[[129 128 121 119 125 139 135 132 127 128 128 112]
 [132 139 108 127 130 129 126 119 141 125 125 115]
 [129 129 123 122 126 131 130 128 131 128 128 115]
 [121 115 150 133 132 117 122 128 124 135 135 119]
 [128 121 123 115 122 132 129 131 129 132 132 114]
 [133 145 110 135 133 133 130 121 138 121 121 114]
 [132 138 110 123 129 136 133 123 137 125 125 113]]
:
[[133 145 110 135 133 133 130 121 138 121 121 114]
 [132 139 108 127 130 129 126 119 141 125 125 115]
 [132 138 110 123 129 136 133 123 137 125 125 113]
 [129 129 123 122 126 131 130 128 131 128 128 115]
 [129 128 121 119 125 139 135 132 127 128 128 112]
 [128 121 123 115 122 132 129 131 129 132 132 114]
 [121 115 150 133 132 117 122 128 124 135 135 119]]

[[105 117 145 121 129 101 114]
 [141 119 122 106 108 119 125]
 [130 153 149 120 139 148 100]
 [139 150 118 126 138 126 109]]
:
[[130 153 149 120 139 148 100]
 [139 150 118 126 138 126 109]
 [141 119 122 106 108 119 125]
 [105 117 145 121 129 101 114]]

[[109 130]
 [120 120]
 [103 137]]
:
[[103 137]
 [109 130]
 [120 120]]

[[136 145 120 140 117]
 [134 134 133 115 133]
 [151 125 119 131 114]
 [127 147 128 111 115]
 [126 116 149 131 114]
 [119 133 131 128 129]
 [116 121 134 145 124]
 [155 102 108 132 124]
 [140 153 141 128 127]
 [131 129 124 138 132]
 [126 130 131 125 133]
 [146 120 126 123 124]]
:
[[140 153 141 128 127]
 [127 147 128 111 115]
 [136 145 120 140 117]
 [134 134 133 115 133]
 [119 133 131 128 129]
 [126 130 131 125 133]
 [131 129 124 138 132]
 [151 125 119 131 114]
 [116 121 134 145 124]
 [146 120 126 123 124]
 [126 116 149 131 114]
 [155 102 108 132 124]]

[[125 120 119 125 119 127 129 114 123 105]
 [122 128 129 131 126 119 128 131 126 122]
 [131 121 122 131 125 132 115 129 136 130]]
:
[[122 128 129 131 126 119 128 131 126 122]
 [131 121 122 131 125 132 115 129 136 130]
 [125 120 119 125 119 127 129 114 123 105]]

[[136 124 140 129 140]
 [119 120 124 123 147]
 [129 122 130 113 118]
 [113 142 150 128 135]
 [136 141 122 114 120]]
:
[[113 142 150 128 135]
 [136 141 122 114 120]
 [136 124 140 129 140]
 [129 122 130 113 118]
 [119 120 124 123 147]]

[[106 131 123 128 117 136 114 116 130]
 [134 119 133 131 114 133 128 125 115]
 [143 134 131 137 129 115 119 135 120]]
:
[[143 134 131 137 129 115 119 135 120]
 [106 131 123 128 117 136 114 116 130]
 [134 119 133 131 114 133 128 125 115]]

[[136 136 136 144 106 131 129 130 140 131 139 135 131]
 [129 137 126 144 119 128 129 131 128 133 118 120 127]]
:
[[129 137 126 144 119 128 129 131 128 133 118 120 127]
 [136 136 136 144 106 131 129 130 140 131 139 135 131]]
---
[[149 113 120 124 125]
 [138 126 131 109 125]
 [126 120 128 132 135]
 [128 120 132 127 138]]
:
[[149 113]
 [138 126]]

[[119 151 118 142 141]
 [147 150 132 133 138]]
:
[[119 151]
 [147 150]]

[[117 103 117]
 [115 111 117]
 [122 141 130]
 [132 127 131]
 [125 133 141]]
:
[[117 103]
 [115 111]]

[[137 155 143]
 [130 116 138]]
:
[[137 155]
 [130 116]]

[[110 125 130 131 147]
 [108  98 137 126 137]]
:
[[110 125]
 [108  98]]

[[140 115 132 119 129]
 [120 133 142 122 128]
 [131 107 142 151 130]]
:
[[140 115]
 [120 133]]

[[ 99 121 144 138 112]
 [103 126 147 136 120]
 [116 105 129 138 111]]
:
[[ 99 121]
 [103 126]]

[[134 131]
 [121 126]
 [139 155]]
:
[[134 131]
 [121 126]]
---
[[123 130 142 124]
 [125 126 139 126]
 [113 122 133 123]
 [132 141 136 155]
 [129 129 130 120]
 [137 122 110 117]
 [135 143 115 121]
 [130 130 131 129]
 [122 131 143 121]
 [124 130 144 119]
 [131 122 141 125]
 [137 120 133 142]]
:
[[137 120 133 142]
 [131 122 141 125]
 [124 130 144 119]
 [122 131 143 121]
 [130 130 131 129]
 [135 143 115 121]
 [137 122 110 117]
 [129 129 130 120]
 [132 141 136 155]
 [113 122 133 123]
 [125 126 139 126]
 [123 130 142 124]]

[[134 129 128 127 129]
 [132 138  99 128 129]
 [123 137 115 129 129]
 [129 155 126 130 130]
 [123 128 135 126 130]]
:
[[123 128 135 126 130]
 [129 155 126 130 130]
 [123 137 115 129 129]
 [132 138  99 128 129]
 [134 129 128 127 129]]

[[132 125 135 114 132 124 127 130 122 129 121]
 [138 127 133 126 131 127 124 130 136 133 138]
 [152 139 131 119 108 129 138 113 147 122 123]
 [112 119 121 135 125 124 123 128 124 131 126]
 [116 120 124 136 137 131 124 136 119 131 132]
 [134 134 129 121 118 140 134 120 136 126 125]
 [131 128 127 126 129 127 128 131 131 126 126]
 [121 132 128 127 122 126 126 129 133 132 129]]
:
[[121 132 128 127 122 126 126 129 133 132 129]
 [131 128 127 126 129 127 128 131 131 126 126]
 [134 134 129 121 118 140 134 120 136 126 125]
 [116 120 124 136 137 131 124 136 119 131 132]
 [112 119 121 135 125 124 123 128 124 131 126]
 [152 139 131 119 108 129 138 113 147 122 123]
 [138 127 133 126 131 127 124 130 136 133 138]
 [132 125 135 114 132 124 127 130 122 129 121]]

[[130 128 125 135 131 130]
 [127 136 131 135 125 133]
 [126 115 126 122 133 121]
 [118 135 139 126 117 130]
 [137 134 124 104 126 125]
 [119 112 131 131 131 121]
 [116 111 133 134 130 121]
 [138 138 123 114 126 130]
 [131 120 123 133 135 126]
 [133 126 122 136 135 129]]
:
[[133 126 122 136 135 129]
 [131 120 123 133 135 126]
 [138 138 123 114 126 130]
 [116 111 133 134 130 121]
 [119 112 131 131 131 121]
 [137 134 124 104 126 125]
 [118 135 139 126 117 130]
 [126 115 126 122 133 121]
 [127 136 131 135 125 133]
 [130 128 125 135 131 130]]

[[141 122 139 143 125 105 133 121 115 120]
 [128 107 124 132 115 114 140 107 121 117]]
:
[[128 107 124 132 115 114 140 107 121 117]
 [141 122 139 143 125 105 133 121 115 120]]

[[127 143 118 129 155 116 115]
 [104 118 125 114 123 108 134]
 [118 133 124 136 139  99 115]
 [140 129 112 136 119 136 155]
 [124 112 128 143 108 136 108]
 [141 135 133 139 112 125 155]
 [120 152 139 132 113 142 115]
 [142 123 154 120 132 119 144]
 [128 110 128 145 111 134 108]
 [144 132 149 134 119 119 149]
 [140 107 124 148 124 132 110]
 [117 156 131 129 115 142 120]]
:
[[117 156 131 129 115 142 120]
 [140 107 124 148 124 132 110]
 [144 132 149 134 119 119 149]
 [128 110 128 145 111 134 108]
 [142 123 154 120 132 119 144]
 [120 152 139 132 113 142 115]
 [141 135 133 139 112 125 155]
 [124 112 128 143 108 136 108]
 [140 129 112 136 119 136 155]
 [118 133 124 136 139  99 115]
 [104 118 125 114 123 108 134]
 [127 143 118 129 155 116 115]]

[[126 130 126 139 119 120 124 121 136 130]
 [135 134 156 132 129 130 137 142 126 129]
 [137 123 123 131 119 124 133 128 128 118]
 [132 140 135 125 128 131 128 126 122 128]
 [126 107 144 114 136 134 148 127 123 120]
 [115 117 130 122 131 130 133 115 131 129]]
:
[[115 117 130 122 131 130 133 115 131 129]
 [126 107 144 114 136 134 148 127 123 120]
 [132 140 135 125 128 131 128 126 122 128]
 [137 123 123 131 119 124 133 128 128 118]
 [135 134 156 132 129 130 137 142 126 129]
 [126 130 126 139 119 120 124 121 136 130]]
